Here is a tiny trained network, its code and every weight. The questions are about switching its units off for an input and a class, where a switched-off unit gives its printed mean instead of its output.

import numpy as np


def w(rows, s, z=0):
    codes = np.array(rows[::2]) - 128.0
    scale = np.full(codes.shape[1], s)
    scale[-1] = z or s
    return codes * scale


def f(y):
    return y / 2 * (1 + np.tanh(0.7978845608 * (y + 0.044715 * y**3)))


def log_softmax(a):
    a = a - a.max(-1, keepdims=True)
    return a - np.log(np.exp(a).sum(-1, keepdims=True))


def net(x, mask):
    res = np.array(x, float).reshape(1, 5) / 4 @ E
    y = f(res @ A[0][:, :-1].T + A[0][:, -1])
    res = res + np.where(mask, y, B[0][:, -1]) @ B[0][:, :-1]
    return log_softmax(res[-1] @ U[:, :-1].T + U[:, -1])


A, B = {}, {}
E = w([
[111,181,106,91,190,137,159,169],'x0',
[50,94,143,125,86,106,135,98],'x1',
[109,179,123,164,146,25,99,131],'x2',
[92,114,194,254,174,138,98,112],'x3',
[72,168,99,137,135,170,216,108],'x4',
],0.0083)
A[0] = w([
[102,144,118,115,87,90,144,112,147],'neuron 1',
[149,142,119,121,161,119,130,142,176],'neuron 2',
[86,141,98,99,110,163,185,128,173],'neuron 3',
[253,112,121,95,127,180,134,134,191],'neuron 4',
[121,123,124,91,115,106,103,126,168],'neuron 5',
[130,98,149,217,130,146,120,119,212],'neuron 6',
[97,189,104,76,102,137,213,111,207],'neuron 7',
[114,130,129,73,94,107,109,125,254],'neuron 8',
[147,62,141,77,86,205,151,113,67],'neuron 9',
[28,53,147,192,76,138,122,110,188],'neuron 10',
[113,117,142,189,129,101,89,127,127],'neuron 11',
[96,139,133,221,156,140,134,129,247],'neuron 12',
[129,136,127,191,134,111,120,131,171],'neuron 13',
[136,125,129,110,131,123,108,134,194],'neuron 14',
[100,115,129,102,111,96,133,130,141],'neuron 15',
[115,156,123,131,148,124,121,130,132],'neuron 16',
[89,135,133,167,166,168,157,119,150],'neuron 17',
[107,151,133,118,137,108,137,126,148],'neuron 18',
[118,177,125,89,231,166,162,150,219],'neuron 19',
[118,106,120,87,114,149,120,135,113],'neuron 20',
[177,124,122,105,142,117,94,142,199],'neuron 21',
[115,173,136,185,153,72,90,124,127],'neuron 22',
],0.014,0.0025)
B[0] = w([
[118,139,100,110,96,132,101,148,164],'neuron 1',
[162,121,136,147,145,134,115,119,161],'neuron 2',
[70,146,144,121,135,133,60,122,217],'neuron 3',
[250,154,145,79,77,94,130,107,243],'neuron 4',
[121,130,132,91,149,148,146,140,152],'neuron 5',
[151,137,153,229,96,130,92,119,230],'neuron 6',
[95,132,88,118,89,135,26,160,253],'neuron 7',
[132,88,137,60,109,150,132,173,178],'neuron 8',
[119,91,58,110,93,116,193,175,218],'neuron 9',
[117,157,239,114,74,107,80,70,254],'neuron 10',
[62,157,146,140,96,109,138,88,200],'neuron 11',
[126,92,181,227,158,145,125,109,237],'neuron 12',
[99,86,162,167,94,134,120,136,182],'neuron 13',
[158,98,158,115,121,141,129,149,145],'neuron 14',
[99,160,106,86,140,121,134,121,147],'neuron 15',
[126,135,106,145,160,134,142,123,145],'neuron 16',
[106,115,160,150,205,145,125,125,196],'neuron 17',
[124,119,109,112,138,143,140,137,148],'neuron 18',
[145,140,114,90,189,158,56,170,249],'neuron 19',
[96,152,95,104,132,118,181,103,152],'neuron 20',
[174,139,153,133,153,121,159,90,183],'neuron 21',
[81,49,149,135,98,161,168,158,215],'neuron 22',
],0.024,0.0093)
U = w([
[131,72,87,105,97,88,254,140,69],'0',
[202,180,133,117,119,96,114,107,179],'1',
[93,176,150,91,108,120,84,114,108],'2',
[99,117,177,221,111,116,124,61,156],'3',
[92,130,26,122,125,152,105,190,121],'4',
[118,109,151,145,236,173,128,156,138],'5',
[99,184,62,165,160,100,169,86,6],'6',
],0.0082,0.0022)

Each question gives the input, the list of numbers given to net, and the class t.
The units are the neurons (one row each of A and B). Each row of codes is followed by its name. A weight is (code - 128) times the scale printed after its matrix; where a second scale follows, it is the last column's (A, B and U).
mask holds one flag per neuron, in row order. A switched-off neuron (its flag False) gives its mean, the last column of its row in B, instead of its output. The means were averaged over made-up inputs and are rounded, as every weight is.
A unit's drop is (log p(t) with every unit on - log p(t) with that unit switched off) / (log p(t) with every unit on - log p(t) with every unit switched off).
The circuit of an input: a set's keep is (log p(t) with only the set's units on - log p(t) with every unit switched off) / (log p(t) with every unit on - log p(t) with every unit switched off). Starting from the 12 units with the biggest drops (on a tie, the unit counted first), units are removed one at a time, each time the one whose removal leaves the highest keep (on an exact tie, the one counted first), for as long as the keep stays at least 0.8.
circuit, biggest first: the units of the circuit, biggest drop first
most important unit: the unit with the biggest drop
k most important neurons: the k neurons with the biggest drops, biggest first
drop of u: that unit's drop, to one decimal
input [-7,-6,0,-6,4], class 1: circuit, biggest first -> (neuron 4)
input [4,-5,-3,0,6], class 4: 2 most important neurons -> (neuron 7; neuron 10)
input [-4,-7,3,0,6], class 5: 3 most important neurons -> (neuron 10; neuron 11; neuron 6)
input [-3,-3,-3,-3,0], class 0: circuit, biggest first -> (neuron 9; neuron 10; neuron 19)
input [8,-7,3,-8,4], class 4: 3 most important neurons -> (neuron 7; neuron 10; neuron 19)
input [2,8,-6,1,0], class 2: 2 most important neurons -> (neuron 10; neuron 12)
input [-2,0,3,-4,-3], class 1: circuit, biggest first -> (neuron 22; neuron 11)
input [8,6,-2,3,1], class 5: circuit, biggest first -> (neuron 17; neuron 19)
input [-1,1,-7,-7,2], class 4: 2 most important neurons -> (neuron 7; neuron 9)
input [-6,-7,7,-6,-4], class 1: 2 most important neurons -> (neuron 9; neuron 4)
input [3,-1,-8,3,-5], class 1: 2 most important neurons -> (neuron 4; neuron 22)
input [-1,8,-6,-1,-1], class 2: 2 most important neurons -> (neuron 10; neuron 22)
input [1,-7,4,1,-2], class 5: 3 most important neurons -> (neuron 10; neuron 6; neuron 22)
input [-1,-6,-5,2,8], class 5: most important unit -> neuron 17
input [2,-3,-8,5,2], class 5: 2 most important neurons -> (neuron 19; neuron 17)
input [5,-8,-3,-5,8], class 4: 2 most important neurons -> (neuron 10; neuron 7)
input [-8,4,-4,-7,5], class 4: 2 most important neurons -> (neuron 9; neuron 7)
input [3,7,2,-4,0], class 4: 2 most important neurons -> (neuron 10; neuron 4)
input [8,2,2,1,5], class 5: 2 most important neurons -> (neuron 17; neuron 9)
input [-7,-4,7,-5,7], class 4: drop of neuron 10 -> 0.3
input [0,2,-8,-8,-6], class 0: drop of neuron 9 -> 0.3
input [-2,6,0,-3,3], class 2: drop of neuron 10 -> 0.5
input [-6,-4,-6,-7,-4], class 0: drop of neuron 9 -> 0.5
